Here is a tiny trained network, its code and every weight. The questions are about switching its units off for an input and a class, where a switched-off unit gives its printed mean instead of its output.

import numpy as np


def w(rows, s, z=0):
    codes = np.array(rows[::2]) - 128.0
    scale = np.full(codes.shape[1], s)
    scale[-1] = z or s
    return codes * scale


def f(y):
    return y / 2 * (1 + np.tanh(0.7978845608 * (y + 0.044715 * y**3)))


def log_softmax(a):
    a = a - a.max(-1, keepdims=True)
    return a - np.log(np.exp(a).sum(-1, keepdims=True))


def net(x, mask):
    res = np.array(x, float).reshape(1, 6) / 4 @ E
    y = f(res @ A[0][:, :-1].T + A[0][:, -1])
    res = res + np.where(mask, y, B[0][:, -1]) @ B[0][:, :-1]
    return log_softmax(res[-1] @ U[:, :-1].T + U[:, -1])


A, B = {}, {}
E = w([
[121,103,222,229,86,128],'x0',
[138,239,147,154,152,216],'x1',
[2,199,91,143,106,87],'x2',
[128,128,128,129,127,128],'x3',
[107,95,12,232,195,138],'x4',
[45,55,136,94,159,199],'x5',
],0.0086)
A[0] = w([
[42,67,198,101,119,211,131],'neuron 1',
[162,68,38,177,152,115,114],'neuron 2',
[217,175,111,162,85,110,123],'neuron 3',
[100,246,132,149,169,219,59],'neuron 4',
[119,66,108,144,132,45,33],'neuron 5',
[1,193,95,148,83,67,20],'neuron 6',
[116,93,102,176,179,124,123],'neuron 7',
[100,86,79,190,160,84,159],'neuron 8',
[125,92,127,220,34,149,94],'neuron 9',
[146,141,42,71,192,128,115],'neuron 10',
[119,128,107,170,192,102,50],'neuron 11',
[29,171,132,124,115,130,68],'neuron 12',
[89,59,146,81,160,177,149],'neuron 13',
[119,85,105,167,194,83,98],'neuron 14',
[203,183,131,118,161,193,3],'neuron 15',
[153,83,164,129,199,133,22],'neuron 16',
[63,129,225,194,166,69,121],'neuron 17',
[10,87,113,118,135,219,107],'neuron 18',
[211,110,154,141,197,175,7],'neuron 19',
[160,72,184,214,87,147,114],'neuron 20',
[146,102,76,170,123,158,98],'neuron 21',
[197,51,129,137,156,158,22],'neuron 22',
[79,76,103,90,75,20,106],'neuron 23',
[79,152,5,217,94,141,107],'neuron 24',
[144,27,107,116,116,60,50],'neuron 25',
[170,176,73,161,67,20,177],'neuron 26',
[90,111,205,10,42,47,103],'neuron 27',
[148,144,71,27,165,71,122],'neuron 28',
],0.0098,0.004)
B[0] = w([
[139,177,48,155,95,114,222],'neuron 1',
[130,171,205,73,77,156,224],'neuron 2',
[106,126,46,165,74,113,192],'neuron 3',
[47,44,207,232,122,223,229],'neuron 4',
[87,99,174,205,117,151,178],'neuron 5',
[246,2,113,2,185,131,236],'neuron 6',
[123,161,128,83,74,157,183],'neuron 7',
[183,195,149,114,157,178,214],'neuron 8',
[31,150,98,74,174,109,181],'neuron 9',
[33,169,137,116,201,56,210],'neuron 10',
[134,156,164,88,61,131,156],'neuron 11',
[208,42,101,109,107,125,194],'neuron 12',
[165,191,56,209,67,73,201],'neuron 13',
[136,185,158,143,87,140,181],'neuron 14',
[90,89,115,130,106,156,167],'neuron 15',
[164,71,102,127,101,118,149],'neuron 16',
[65,144,86,55,188,106,193],'neuron 17',
[158,170,52,179,95,78,226],'neuron 18',
[166,46,123,97,112,124,178],'neuron 19',
[38,155,100,70,180,87,207],'neuron 20',
[138,214,186,58,66,170,166],'neuron 21',
[185,50,74,54,146,139,187],'neuron 22',
[98,52,178,233,148,222,222],'neuron 23',
[142,140,152,91,72,145,241],'neuron 24',
[75,58,158,205,143,167,206],'neuron 25',
[162,124,61,200,67,45,237],'neuron 26',
[135,217,181,85,58,184,255],'neuron 27',
[18,127,112,97,142,117,217],'neuron 28',
],0.0081,0.0089)
U = w([
[160,191,199,109,54,180,87],'0',
[94,54,175,247,123,190,109],'1',
[214,33,114,84,135,112,124],'2',
[162,158,62,231,73,54,96],'3',
[30,147,125,87,196,77,98],'4',
[150,143,153,161,124,124,250],'5',
[199,188,181,204,203,93,131],'6',
],0.011,0.019)

Each question gives the input, the list of numbers given to net, and the class t.
The units are the neurons (one row each of A and B). Each row of codes is followed by its name. A weight is (code - 128) times the scale printed after its matrix; where a second scale follows, it is the last column's (A, B and U).
mask holds one flag per neuron, in row order. A switched-off neuron (its flag False) gives its mean, the last column of its row in B, instead of its output. The means were averaged over made-up inputs and are rounded, as every weight is.
A unit's drop is (log p(t) with every unit on - log p(t) with that unit switched off) / (log p(t) with every unit on - log p(t) with every unit switched off).
The circuit of an input: a set's keep is (log p(t) with only the set's units on - log p(t) with every unit switched off) / (log p(t) with every unit on - log p(t) with every unit switched off). Starting from the 12 units with the biggest drops (on a tie, the unit counted first), units are removed one at a time, each time the one whose removal leaves the highest keep (on an exact tie, the one counted first), for as long as the keep stays at least 0.8.
units of the circuit, in order: the units of the circuit, biggest drop first
unit that matters most: the unit with the biggest drop
top k neurons: the k neurons with the biggest drops, biggest first
drop when u is switched off: that unit's drop, to one decimal
input [-4,-1,6,8,0,8], class 3: units of the circuit, in order -> (neuron 18)
input [-8,7,6,5,6,-6], class 4: top 4 neurons -> (neuron 10; neuron 28; neuron 23; neuron 27)
input [-8,0,-6,0,-3,-2], class 4: top 2 neurons -> (neuron 28; neuron 10)
input [8,-5,-4,-6,1,-6], class 4: units of the circuit, in order -> (neuron 20; neuron 9)
input [2,5,-3,3,2,-6], class 3: top 4 neurons -> (neuron 3; neuron 23; neuron 25; neuron 26)
input [4,-8,6,-7,-4,6], class 1: top 3 neurons -> (neuron 23; neuron 25; neuron 5)
input [-8,4,-7,-8,0,4], class 4: top 3 neurons -> (neuron 10; neuron 6; neuron 28)
input [6,5,-2,2,0,7], class 3: units of the circuit, in order -> (neuron 1; neuron 18)
input [5,-1,-4,4,1,3], class 4: top 2 neurons -> (neuron 20; neuron 6)
input [-6,-8,-7,2,-1,-6], class 1: units of the circuit, in order -> (neuron 25; neuron 23)
input [8,1,-7,-1,6,2], class 4: top 2 neurons -> (neuron 20; neuron 9)
input [0,-5,6,-4,8,-8], class 0: units of the circuit, in order -> (neuron 2; neuron 24)
input [7,0,-8,7,7,0], class 2: top 2 neurons -> (neuron 22; neuron 19)
input [-5,-2,-3,2,-2,4], class 4: units of the circuit, in order -> (neuron 28; neuron 10)
input [-5,5,8,1,-4,3], class 2: top 2 neurons -> (neuron 6; neuron 12)
input [6,-8,6,7,-1,-7], class 1: top 2 neurons -> (neuron 23; neuron 5)
input [-7,-8,6,4,3,-1], class 1: units of the circuit, in order -> (neuron 23)
input [-5,-6,-5,-5,0,5], class 1: top 3 neurons -> (neuron 25; neuron 6; neuron 23)
input [7,4,4,4,4,3], class 4: drop when neuron 9 is switched off -> 0.2
input [-1,6,-1,1,6,-2], class 0: drop when neuron 5 is switched off -> 0.1
input [-5,-5,-2,-5,-1,-7], class 3: unit that matters most -> neuron 26
